Here is a tiny trained network, its code and every weight. The questions are about switching its units off for an input and a target symbol, where a switched-off unit gives its printed mean instead of its output.

import numpy as np


def w(rows, s, z=0):
    codes = np.array(rows[::2]) - 128.0
    scale = np.full(codes.shape[1], s)
    scale[-1] = z or s
    return codes * scale


def norm(h):
    return h / np.sqrt((h * h).mean(-1, keepdims=True) + 1e-5)


def f(y):
    return y / 2 * (1 + np.tanh(0.7978845608 * (y + 0.044715 * y**3)))


def softmax(a):
    e = np.exp(a - a.max(-1, keepdims=True))
    return e / e.sum(-1, keepdims=True)


def log_softmax(a):
    a = a - a.max(-1, keepdims=True)
    return a - np.log(np.exp(a).sum(-1, keepdims=True))


def net(x, mask):
    ids = ['αβγδζηθλμξπφψ'.index(c) for c in x.split()]
    T = len(ids)
    res = E[ids] + P[:T]
    u = 0
    for l in range(3):
        q, k, v = (norm(res) @ M[l].T for M in (Q, K, V))
        z = softmax(np.where(np.tri(T) > 0, q @ k.T / 3**0.5, -1e9)) @ v
        res = res + np.where(mask[u], z, O[l][:, -1]) @ O[l][:, :-1]
        u += 1
        y = f(norm(res) @ A[l][:, :-1].T + A[l][:, -1])
        res = res + np.where(mask[u : u + 4], y, B[l][:, -1]) @ B[l][:, :-1]
        u += 4
    return log_softmax(norm(res)[-1] @ U[:, :-1].T + U[:, -1])


Q, K, V, O, A, B = {}, {}, {}, {}, {}, {}
E = w([
[97,91,52,149],'α',
[147,159,104,239],'β',
[131,73,7,147],'γ',
[116,130,121,170],'δ',
[174,130,153,164],'ζ',
[124,39,170,97],'η',
[105,44,156,90],'θ',
[116,108,186,159],'λ',
[192,16,154,81],'μ',
[98,121,171,165],'ξ',
[182,104,174,147],'π',
[217,100,141,143],'φ',
[140,210,167,116],'ψ',
],0.015)
P = w([
[128,5,118,209],'0',
[111,130,65,110],'1',
[129,140,81,117],'2',
[136,146,93,124],'3',
[145,151,97,132],'4',
[146,150,103,125],'5',
[153,150,109,126],'6',
[148,151,117,119],'7',
[152,149,121,110],'8',
],0.0031)
Q[0] = w([
[133,155,107,189],'L0H1',
[102,7,74,202],'L0H1',
[160,65,185,178],'L0H1',
],0.02)
K[0] = w([
[114,201,126,167],'L0H1',
[92,254,107,16],'L0H1',
[150,216,242,70],'L0H1',
],0.016)
V[0] = w([
[139,93,128,236],'L0H1',
[159,2,158,119],'L0H1',
[65,128,27,112],'L0H1',
],0.0069)
O[0] = w([
[139,132,64,85,197],'L0H1',
[81,166,164,70,99],'L0H1',
[158,255,137,146,3],'L0H1',
],0.0058,0.0038)
A[0] = w([
[62,88,73,105,6],'L0N1',
[218,190,141,38,90],'L0N2',
[51,254,178,133,116],'L0N3',
[81,163,85,52,69],'L0N4',
],0.0093,0.0022)
B[0] = w([
[81,199,117,133,177],'L0N1',
[172,2,226,248,246],'L0N2',
[65,49,179,43,246],'L0N3',
[122,134,45,210,161],'L0N4',
],0.0082,0.0013)
Q[1] = w([
[224,17,167,138],'L1H1',
[167,234,136,22],'L1H1',
[185,250,114,124],'L1H1',
],0.015)
K[1] = w([
[227,58,230,128],'L1H1',
[133,67,8,125],'L1H1',
[169,126,23,187],'L1H1',
],0.015)
V[1] = w([
[143,152,254,88],'L1H1',
[203,250,128,173],'L1H1',
[135,115,228,72],'L1H1',
],0.0068)
O[1] = w([
[74,210,153,159,191],'L1H1',
[2,99,161,122,3],'L1H1',
[121,214,128,144,206],'L1H1',
],0.007,0.0055)
A[1] = w([
[158,175,255,151,132],'L1N1',
[80,67,139,81,177],'L1N2',
[232,78,143,51,239],'L1N3',
[240,187,107,31,253],'L1N4',
],0.0077,0.0007)
B[1] = w([
[175,218,54,23,255],'L1N1',
[222,37,240,216,130],'L1N2',
[139,255,221,91,219],'L1N3',
[193,16,119,98,233],'L1N4',
],0.0057,0.0048)
Q[2] = w([
[232,166,96,196],'L2H1',
[150,107,249,147],'L2H1',
[1,166,59,44],'L2H1',
],0.0079)
K[2] = w([
[149,164,203,65],'L2H1',
[100,190,70,133],'L2H1',
[130,1,57,95],'L2H1',
],0.0096)
V[2] = w([
[133,122,119,167],'L2H1',
[46,137,136,52],'L2H1',
[3,206,197,183],'L2H1',
],0.0067)
O[2] = w([
[106,139,137,144,104],'L2H1',
[136,82,106,65,79],'L2H1',
[177,195,255,99,2],'L2H1',
],0.0079,0.0047)
A[2] = w([
[46,69,185,149,184],'L2N1',
[2,221,6,139,124],'L2N2',
[88,118,62,238,116],'L2N3',
[70,66,53,25,254],'L2N4',
],0.0091,0.0029)
B[2] = w([
[190,199,209,76,138],'L2N1',
[242,202,168,254,210],'L2N2',
[132,65,183,56,229],'L2N3',
[46,185,170,116,253],'L2N4',
],0.014,0.0048)
U = w([
[123,182,161,181,43],'α',
[100,126,157,196,252],'β',
[125,232,74,156,97],'γ',
[155,151,102,85,126],'δ',
[131,30,171,171,94],'ζ',
[85,153,126,110,239],'η',
[97,90,175,108,221],'θ',
[191,66,86,136,80],'λ',
[112,152,130,82,197],'μ',
[100,97,56,180,204],'ξ',
[140,102,41,92,100],'π',
[168,91,143,73,117],'φ',
[138,156,248,116,89],'ψ',
],0.018,0.0044)

Each question gives the input, a string of symbols that net reads in full, and the target symbol t.
The units are the heads (3 rows each of Q, K, V and O) and the neurons (one row each of A and B). Each row of codes is followed by its name. A weight is (code - 128) times the scale printed after its matrix; where a second scale follows, it is the last column's (O, A, B and U).
mask holds one flag per unit, layer by layer, with each layer's heads first. A switched-off unit (its flag False) gives its mean, the last column of its rows in O or B, instead of its output. The means were averaged over made-up inputs and are rounded, as every weight is.
A unit's drop is (log p(t) with every unit on - log p(t) with that unit switched off) / (log p(t) with every unit on - log p(t) with every unit switched off).
The circuit of an input: a set's keep is (log p(t) with only the set's units on - log p(t) with every unit switched off) / (log p(t) with every unit on - log p(t) with every unit switched off). Starting from the 12 units with the biggest drops (on a tie, the unit counted first), units are removed one at a time, each time the one whose removal leaves the highest keep (on an exact tie, the one counted first), for as long as the keep stays at least 0.8.
circuit, biggest first: the units of the circuit, biggest drop first
most important unit: the unit with the biggest drop
top k neurons: the k neurons with the biggest drops, biggest first
top k neurons in layer l: the k neurons of layer l with the biggest drops, biggest first
input ψ γ λ φ, target ψ: most important unit => L1H1
input φ π θ, target η: circuit, biggest first => L2N4; L2H1
input λ ψ π ψ ψ β, target λ: top 2 neurons in layer 1 => L1N3; L1N1
input ψ γ λ ζ α θ, target ψ: circuit, biggest first => L2N1; L1H1
input λ ψ λ β, target λ: circuit, biggest first => L2N4; L2N3
input λ π α, target β: top 3 neurons in layer 2 => L2N2; L2N4; L2N3
input γ ψ ξ, target γ: top 2 neurons => L0N3; L0N2
input ψ θ μ λ β λ ζ β, target ψ: top 2 neurons in layer 2 => L2N1; L2N3
input φ λ β ψ, target φ: top 4 neurons => L0N2; L2N4; L0N3; L1N1
input ζ α θ ψ, target ζ: top 3 neurons => L0N2; L0N4; L2N4
input λ λ λ ψ β π, target λ: top 2 neurons => L2N4; L2N2
input λ δ α φ β, target ζ: top 2 neurons => L2N3; L1N1
input λ ξ ξ φ λ λ β ψ η, target λ: top 3 neurons => L2N4; L0N4; L2N3
input ψ φ λ α λ λ φ, target ψ: circuit, biggest first => L2H1; L1H1
input ψ λ δ ψ ψ μ θ, target ψ: most important unit => L2H1
input λ λ π φ ψ λ η, target λ: top 2 neurons in layer 0 => L0N4; L0N3
input λ θ ψ λ, target λ: top 4 neurons => L2N4; L0N4; L2N2; L1N3
input λ γ φ λ θ, target η: top 2 neurons => L1N4; L2N4
input λ β φ ψ γ ψ ψ π, target λ: top 2 neurons => L2N4; L0N3
input λ γ ψ λ β δ, target λ: circuit, biggest first => L2N4
input ψ λ β γ φ α δ, target ψ: top 2 neurons => L2N1; L0N3
